Below are the code and all the weights of a small trained network. Each question names an input and a target symbol and asks about switching units off, where a switched-off unit gives its printed mean instead of its output.

import numpy as np


def w(rows, s, z=0):
    codes = np.array(rows[::2]) - 128.0
    scale = np.full(codes.shape[1], s)
    scale[-1] = z or s
    return codes * scale


def norm(h):
    return h / np.sqrt((h * h).mean(-1, keepdims=True) + 1e-5)


def f(y):
    return np.maximum(y, 0)


def softmax(a):
    e = np.exp(a - a.max(-1, keepdims=True))
    return e / e.sum(-1, keepdims=True)


def log_softmax(a):
    a = a - a.max(-1, keepdims=True)
    return a - np.log(np.exp(a).sum(-1, keepdims=True))


def net(x, mask):
    ids = ['ΛΣΦΨΩαβγδεηθμξτ'.index(c) for c in x.split()]
    T = len(ids)
    res = E[ids] + P[:T]
    r = norm(res)
    for j in range(3):
        rows = slice(2 * j, 2 * j + 2)
        q, k, v = (r @ M[0][rows].T for M in (Q, K, V))
        z = softmax(np.where(np.tri(T) > 0, q @ k.T / 2**0.5, -1e9)) @ v
        o = O[0][rows]
        res = res + np.where(mask[j], z, o[:, -1]) @ o[:, :-1]
    y = f(norm(res) @ A[0][:, :-1].T + A[0][:, -1])
    res = res + np.where(mask[3:7], y, B[0][:, -1]) @ B[0][:, :-1]
    return log_softmax(norm(res)[-1] @ U[:, :-1].T + U[:, -1])


Q, K, V, O, A, B = {}, {}, {}, {}, {}, {}
E = w([
[178,191,106,148,140],'Λ',
[193,47,132,146,171],'Σ',
[184,53,41,170,140],'Φ',
[190,187,103,163,147],'Ψ',
[196,199,112,159,151],'Ω',
[187,180,88,120,171],'α',
[138,129,144,245,28],'β',
[134,74,114,3,170],'γ',
[210,177,87,199,170],'δ',
[41,177,135,35,57],'ε',
[183,168,48,144,112],'η',
[174,139,204,162,142],'θ',
[171,138,18,138,107],'μ',
[237,95,104,106,83],'ξ',
[61,117,81,207,224],'τ',
],0.0068)
P = w([
[229,254,128,140,188],'0',
[221,227,129,137,186],'1',
[211,201,136,135,176],'2',
[194,180,132,138,176],'3',
[180,169,121,139,168],'4',
[164,152,131,129,157],'5',
[155,132,132,126,160],'6',
[148,116,135,123,153],'7',
[136,101,137,127,142],'8',
[124,84,127,134,135],'9',
[120,66,139,134,134],'10',
[123,56,136,143,135],'11',
],0.0052)
Q[0] = w([
[240,130,62,74,206],'head 1',
[121,181,161,104,92],'head 1',
[2,172,194,65,71],'head 2',
[54,132,113,6,79],'head 2',
[95,134,123,114,77],'head 3',
[17,162,134,119,155],'head 3',
],0.01)
K[0] = w([
[84,1,184,100,84],'head 1',
[170,191,130,88,122],'head 1',
[224,231,102,113,162],'head 2',
[205,223,166,140,163],'head 2',
[143,181,126,139,179],'head 3',
[196,226,129,146,120],'head 3',
],0.0098)
V[0] = w([
[80,200,144,87,30],'head 1',
[104,125,114,47,157],'head 1',
[88,85,87,139,254],'head 2',
[86,112,114,235,138],'head 2',
[74,174,235,134,199],'head 3',
[193,62,245,122,113],'head 3',
],0.0087)
O[0] = w([
[95,75,117,155,94,3],'head 1',
[140,42,122,92,136,59],'head 1',
[124,48,118,118,218,132],'head 2',
[152,88,148,242,168,189],'head 2',
[1,113,242,121,188,100],'head 3',
[197,160,230,67,110,142],'head 3',
],0.0094,0.0054)
A[0] = w([
[168,130,165,190,81,116],'neuron 1',
[152,183,162,86,37,184],'neuron 2',
[110,108,66,57,69,253],'neuron 3',
[176,147,118,255,121,139],'neuron 4',
],0.0069,0.005)
B[0] = w([
[229,65,198,88,68,184],'neuron 1',
[10,3,125,143,97,229],'neuron 2',
[10,21,184,173,79,188],'neuron 3',
[131,17,205,166,99,255],'neuron 4',
],0.0048,0.0062)
U = w([
[76,186,110,145,131,94],'Λ',
[210,160,178,49,171,69],'Σ',
[230,94,51,126,139,47],'Φ',
[114,163,121,133,134,57],'Ψ',
[113,178,126,131,142,88],'Ω',
[113,203,57,86,162,255],'α',
[168,121,189,219,54,118],'β',
[125,41,141,25,131,143],'γ',
[140,149,118,135,138,114],'δ',
[14,96,119,115,89,176],'ε',
[123,124,72,135,105,132],'η',
[99,153,253,97,145,183],'θ',
[138,110,57,142,99,123],'μ',
[197,123,110,47,33,145],'ξ',
[72,41,142,202,254,118],'τ',
],0.008,0.0049)

Each question gives the input, a string of symbols that net reads in full, and the target symbol t.
The units are the heads (2 rows each of Q, K, V and O) and the neurons (one row each of A and B). Each row of codes is followed by its name. A weight is (code - 128) times the scale printed after its matrix; where a second scale follows, it is the last column's (O, A, B and U).
mask holds one flag per unit, heads first, then neurons. A switched-off unit (its flag False) gives its mean, the last column of its rows in O or B, instead of its output. The means were averaged over made-up inputs and are rounded, as every weight is.
A unit's drop is (log p(t) with every unit on - log p(t) with that unit switched off) / (log p(t) with every unit on - log p(t) with every unit switched off).
The circuit of an input: a set's keep is (log p(t) with only the set's units on - log p(t) with every unit switched off) / (log p(t) with every unit on - log p(t) with every unit switched off). Starting from all 7 units, units are removed one at a time, each time the one whose removal leaves the highest keep (on an exact tie, the one counted first), for as long as the keep stays at least 0.8.
units of the circuit, in order: the units of the circuit, biggest drop first
top k neurons: the k neurons with the biggest drops, biggest first
which heads matter: for each layer, one digit per head in row order, 1 if its drop is at least 0.15 and else 0, layers parted by /
drop when u is switched off: that unit's drop, to one decimal
input γ θ θ Σ β Ω α Σ, target Σ: units of the circuit, in order -> head 3; head 1
input Ψ θ α α α γ α β Φ τ ξ, target τ: units of the circuit, in order -> head 2
input θ θ Λ Ψ β ξ Φ θ Σ θ Ψ, target Σ: which heads matter -> 001
input Σ ε α Ω, target ε: which heads matter -> 110
input Λ τ Λ Ω, target τ: which heads matter -> 011
input θ β γ α Ψ, target γ: which heads matter -> 110
input β α α, target β: which heads matter -> 010
input α τ γ β Λ τ γ γ δ, target γ: which heads matter -> 110
input γ δ α β α, target β: units of the circuit, in order -> head 2; neuron 4
input β θ β β Λ α α η Σ Σ Λ, target Σ: which heads matter -> 001
input θ θ Ψ, target θ: which heads matter -> 001
input μ α γ θ Λ, target γ: units of the circuit, in order -> head 2; head 1
input Λ δ μ Ω Σ η α ξ η, target ξ: which heads matter -> 011
input α Ψ α α ε α α, target ε: which heads matter -> 010
input μ α γ θ, target γ: which heads matter -> 110
input α α ε α β α θ τ Ω γ ξ, target γ: units of the circuit, in order -> head 2
input Φ δ γ θ α ξ, target γ: top 2 neurons -> neuron 3; neuron 2
input β Λ β θ β θ τ η, target τ: drop when head 3 is switched off -> 0.1
input η Ω ξ Ω ε, target ε: drop when head 1 is switched off -> 0.0
input Ψ ξ α α τ θ α α α Ω, target τ: drop when head 2 is switched off -> 0.4
input Λ β τ η θ α α, target τ: units of the circuit, in order -> head 3
